Below is a small trained network, with its code and all its weights. Each question gives an input and a target symbol and asks what happens when units are switched off, that is, made to give their printed mean instead of their output.

import numpy as np


def w(rows, s, z=0):
    codes = np.array(rows[::2]) - 128.0
    scale = np.full(codes.shape[1], s)
    scale[-1] = z or s
    return codes * scale


def f(y):
    return np.maximum(y, 0)


def softmax(a):
    e = np.exp(a - a.max(-1, keepdims=True))
    return e / e.sum(-1, keepdims=True)


def log_softmax(a):
    a = a - a.max(-1, keepdims=True)
    return a - np.log(np.exp(a).sum(-1, keepdims=True))


def net(x, mask):
    ids = ['Λαβγδζπτ'.index(c) for c in x.split()]
    T = len(ids)
    res = E[ids] + P[:T]
    q, k, v = (res @ M[0].T for M in (Q, K, V))
    z = softmax(np.where(np.tri(T) > 0, q @ k.T / 4**0.5, -1e9)) @ v
    res = res + np.where(mask[0], z, O[0][:, -1]) @ O[0][:, :-1]
    y = f(res @ A[0][:, :-1].T + A[0][:, -1])
    res = res + np.where(mask[1:13], y, B[0][:, -1]) @ B[0][:, :-1]
    return log_softmax(res[-1] @ U[:, :-1].T + U[:, -1])


Q, K, V, O, A, B = {}, {}, {}, {}, {}, {}
E = w([
[95,140,159,189,161,2,44],'Λ',
[204,83,129,29,25,151,165],'α',
[174,115,178,40,163,210,144],'β',
[95,100,24,181,179,87,89],'γ',
[169,71,58,192,48,98,79],'δ',
[107,38,146,128,218,110,126],'ζ',
[196,96,169,151,145,131,11],'π',
[110,188,60,93,135,232,141],'τ',
],0.0057)
P = w([
[141,222,164,165,139,81,188],'0',
[98,131,72,31,104,86,78],'1',
[203,142,89,131,173,83,158],'2',
[97,99,149,160,119,165,141],'3',
[108,74,63,71,132,117,54],'4',
[254,95,64,166,212,107,140],'5',
[107,64,154,202,133,177,132],'6',
[110,21,47,81,139,151,30],'7',
],0.0075)
Q[0] = w([
[222,162,25,114,124,164,102],'h0',
[69,3,43,67,120,128,34],'h0',
[38,78,163,67,91,197,4],'h0',
[230,99,153,124,199,140,176],'h0',
],0.024)
K[0] = w([
[96,149,189,193,101,26,129],'h0',
[110,39,97,255,170,118,102],'h0',
[160,2,138,120,162,151,12],'h0',
[96,244,220,151,158,165,182],'h0',
],0.024)
V[0] = w([
[1,121,126,104,250,91,147],'h0',
[129,117,226,151,80,24,35],'h0',
[155,129,227,8,171,204,114],'h0',
[76,125,67,112,28,130,138],'h0',
],0.015)
O[0] = w([
[18,93,163,84,203,98,226,180],'h0',
[49,91,209,160,91,115,4,254],'h0',
[187,192,224,68,226,197,95,17],'h0',
[161,137,113,236,103,118,170,96],'h0',
],0.011,0.0052)
A[0] = w([
[112,117,216,137,21,227,212,102],'n0',
[193,189,81,133,163,128,95,78],'n1',
[123,156,54,82,145,65,163,60],'n2',
[177,113,240,252,161,114,173,136],'n3',
[34,204,143,215,121,238,140,56],'n4',
[126,144,125,48,186,71,96,227],'n5',
[177,142,172,168,162,117,214,171],'n6',
[146,184,113,83,144,105,36,133],'n7',
[102,138,75,102,74,99,135,27],'n8',
[137,164,105,180,79,119,93,166],'n9',
[89,81,147,153,107,187,100,136],'n10',
[164,190,146,52,152,115,121,4],'n11',
],0.012,0.0039)
B[0] = w([
[174,174,199,38,140,70,166,140],'n0',
[114,180,170,64,136,52,160,179],'n1',
[154,99,173,195,130,178,205,177],'n2',
[8,124,145,145,105,63,130,154],'n3',
[192,172,87,208,156,116,160,146],'n4',
[94,166,64,120,116,213,153,220],'n5',
[155,164,79,168,81,102,75,166],'n6',
[161,100,212,148,96,191,115,181],'n7',
[137,75,158,148,184,94,81,209],'n8',
[160,97,83,50,136,156,143,227],'n9',
[112,192,119,166,97,77,132,255],'n10',
[107,97,123,159,232,98,39,157],'n11',
],0.017,0.011)
U = w([
[9,154,114,174,96,75,66,186],'Λ',
[146,133,229,1,108,80,189,225],'α',
[143,154,157,135,242,155,69,1],'β',
[138,29,210,191,187,144,176,78],'γ',
[202,69,27,106,126,135,70,103],'δ',
[43,135,67,64,130,229,220,138],'ζ',
[175,143,171,186,19,239,75,73],'π',
[243,244,73,200,142,129,190,146],'τ',
],0.003,0.0025)

Each question gives the input, a string of symbols that net reads in full, and the target symbol t.
The units are the heads (4 rows each of Q, K, V and O) and the neurons (one row each of A and B). Each row of codes is followed by its name. A weight is (code - 128) times the scale printed after its matrix; where a second scale follows, it is the last column's (O, A, B and U).
mask holds one flag per unit, heads first, then neurons. A switched-off unit (its flag False) gives its mean, the last column of its rows in O or B, instead of its output. The means were averaged over made-up inputs and are rounded, as every weight is.
A unit's drop is (log p(t) with every unit on - log p(t) with that unit switched off) / (log p(t) with every unit on - log p(t) with every unit switched off).
The circuit of an input: a set's keep is (log p(t) with only the set's units on - log p(t) with every unit switched off) / (log p(t) with every unit on - log p(t) with every unit switched off). Starting from the 12 units with the biggest drops (on a tie, the unit counted first), units are removed one at a time, each time the one whose removal leaves the highest keep (on an exact tie, the one counted first), for as long as the keep stays at least 0.8.
circuit, biggest first: the units of the circuit, biggest drop first
most important unit: the unit with the biggest drop
top k neurons: the k neurons with the biggest drops, biggest first
drop when u is switched off: that unit's drop, to one decimal
input Λ γ τ τ Λ π, target Λ: most important unit -> h0
input γ Λ α, target γ: circuit, biggest first -> [h0 n2 n8]
input Λ π Λ δ ζ, target ζ: circuit, biggest first -> [h0 n5]
input α γ Λ Λ α Λ γ β, target γ: top 3 neurons -> [n2 n8 n5]
input Λ δ Λ δ α, target δ: circuit, biggest first -> [h0 n9]
input β Λ τ Λ Λ ζ, target β: circuit, biggest first -> [h0 n11]
input τ ζ α, target τ: circuit, biggest first -> [h0 n6]
input τ β τ Λ Λ π, target τ: circuit, biggest first -> [h0 n6]
input β γ Λ π β, target π: circuit, biggest first -> [h0 n7]
input Λ ζ τ τ, target τ: circuit, biggest first -> [n4 h0]
input Λ Λ π Λ τ τ γ τ, target γ: top 2 neurons -> [n2 n8]
input Λ π α γ Λ β, target Λ: circuit, biggest first -> [h0 n10]
input α π π δ α Λ τ, target τ: top 2 neurons -> [n4 n10]
input Λ α τ β Λ π γ, target γ: circuit, biggest first -> [h0 n2 n5 n8]
input γ τ γ Λ τ Λ, target γ: most important unit -> h0
input Λ π γ Λ α, target Λ: top 2 neurons -> [n10 n9]
input τ π Λ, target τ: drop when h0 is switched off -> 1.4
input δ Λ ζ, target δ: drop when n2 is switched off -> 0.0
input ζ Λ τ ζ τ δ, target ζ: drop when n5 is switched off -> 0.3
input ζ Λ Λ β β Λ Λ γ, target γ: top neuron -> [n2]
